Below is a small trained network, with its code and all its weights. Each question gives an input and a class and asks what happens when units are switched off, that is, made to give their printed mean instead of their output.

import numpy as np


def w(rows, s, z=0):
    codes = np.array(rows[::2]) - 128.0
    scale = np.full(codes.shape[1], s)
    scale[-1] = z or s
    return codes * scale


def f(y):
    return y / 2 * (1 + np.tanh(0.7978845608 * (y + 0.044715 * y**3)))


def log_softmax(a):
    a = a - a.max(-1, keepdims=True)
    return a - np.log(np.exp(a).sum(-1, keepdims=True))


def net(x, mask):
    res = np.array(x, float).reshape(1, 6) / 4 @ E
    y = f(res @ A[0][:, :-1].T + A[0][:, -1])
    res = res + np.where(mask, y, B[0][:, -1]) @ B[0][:, :-1]
    return log_softmax(res[-1] @ U[:, :-1].T + U[:, -1])


A, B = {}, {}
E = w([
[132,165,55],'x0',
[123,132,131],'x1',
[246,200,158],'x2',
[127,130,129],'x3',
[120,100,201],'x4',
[140,114,121],'x5',
],0.012)
A[0] = w([
[181,74,183,215],'neuron 1',
[78,168,36,206],'neuron 2',
[235,171,175,203],'neuron 3',
[221,134,234,193],'neuron 4',
[71,97,32,251],'neuron 5',
[169,209,104,174],'neuron 6',
[185,140,254,130],'neuron 7',
[179,203,92,174],'neuron 8',
[47,68,177,254],'neuron 9',
],0.0093,0.0043)
B[0] = w([
[53,175,165,194],'neuron 1',
[105,103,44,203],'neuron 2',
[151,207,98,242],'neuron 3',
[96,239,114,240],'neuron 4',
[2,128,68,235],'neuron 5',
[212,129,167,192],'neuron 6',
[58,232,95,218],'neuron 7',
[244,119,126,197],'neuron 8',
[87,1,204,254],'neuron 9',
],0.0081,0.0092)
U = w([
[60,9,90,254],'0',
[8,179,12,48],'1',
[177,153,127,213],'2',
[244,83,48,36],'3',
[82,14,253,26],'4',
],0.0062,0.0052)

Each question gives the input, the list of numbers given to net, and the class t.
The units are the neurons (one row each of A and B). Each row of codes is followed by its name. A weight is (code - 128) times the scale printed after its matrix; where a second scale follows, it is the last column's (A, B and U).
mask holds one flag per neuron, in row order. A switched-off neuron (its flag False) gives its mean, the last column of its row in B, instead of its output. The means were averaged over made-up inputs and are rounded, as every weight is.
A unit's drop is (log p(t) with every unit on - log p(t) with that unit switched off) / (log p(t) with every unit on - log p(t) with every unit switched off).
The circuit of an input: a set's keep is (log p(t) with only the set's units on - log p(t) with every unit switched off) / (log p(t) with every unit on - log p(t) with every unit switched off). Starting from all 9 units, units are removed one at a time, each time the one whose removal leaves the highest keep (on an exact tie, the one counted first), for as long as the keep stays at least 0.8.
circuit, biggest first: the units of the circuit, biggest drop first
k most important neurons: the k neurons with the biggest drops, biggest first
drop of u: that unit's drop, to one decimal
input [-8,0,3,-4,4,-4], class 1: 2 most important neurons -> (neuron 7; neuron 4)
input [4,0,-3,-2,3,-7], class 0: circuit, biggest first -> (neuron 4; neuron 7)
input [-2,-6,-8,-3,4,-2], class 4: circuit, biggest first -> (neuron 9)
input [7,-2,-4,-7,3,2], class 0: 4 most important neurons -> (neuron 4; neuron 7; neuron 3; neuron 1)
input [0,-1,1,4,8,8], class 1: circuit, biggest first -> (neuron 7; neuron 4)
input [8,1,0,0,1,-8], class 0: 3 most important neurons -> (neuron 4; neuron 7; neuron 3)
input [-3,-5,-4,4,2,7], class 4: circuit, biggest first -> (neuron 9; neuron 2)
input [7,7,-5,4,1,-1], class 0: 2 most important neurons -> (neuron 4; neuron 7)
input [8,-8,-6,2,8,-2], class 0: circuit, biggest first -> (neuron 9; neuron 4)
input [6,2,8,-5,0,-4], class 3: 4 most important neurons -> (neuron 8; neuron 6; neuron 1; neuron 5)
input [8,2,-7,7,2,-3], class 0: circuit, biggest first -> (neuron 4; neuron 9)
input [0,2,7,-4,7,3], class 1: 3 most important neurons -> (neuron 7; neuron 4; neuron 1)
input [0,-6,-8,-5,5,1], class 4: 2 most important neurons -> (neuron 9; neuron 7)
input [-5,6,3,3,5,3], class 1: most important neuron -> (neuron 7)
input [-4,1,-5,-5,1,-1], class 4: 2 most important neurons -> (neuron 9; neuron 2)
input [8,-3,1,-5,-6,-2], class 3: 2 most important neurons -> (neuron 8; neuron 6)
input [-1,0,-8,-2,7,-3], class 4: drop of neuron 9 -> 0.7
input [-6,-1,-8,-3,2,-7], class 4: drop of neuron 9 -> 0.7
input [4,7,-2,-6,3,4], class 0: drop of neuron 3 -> 0.2
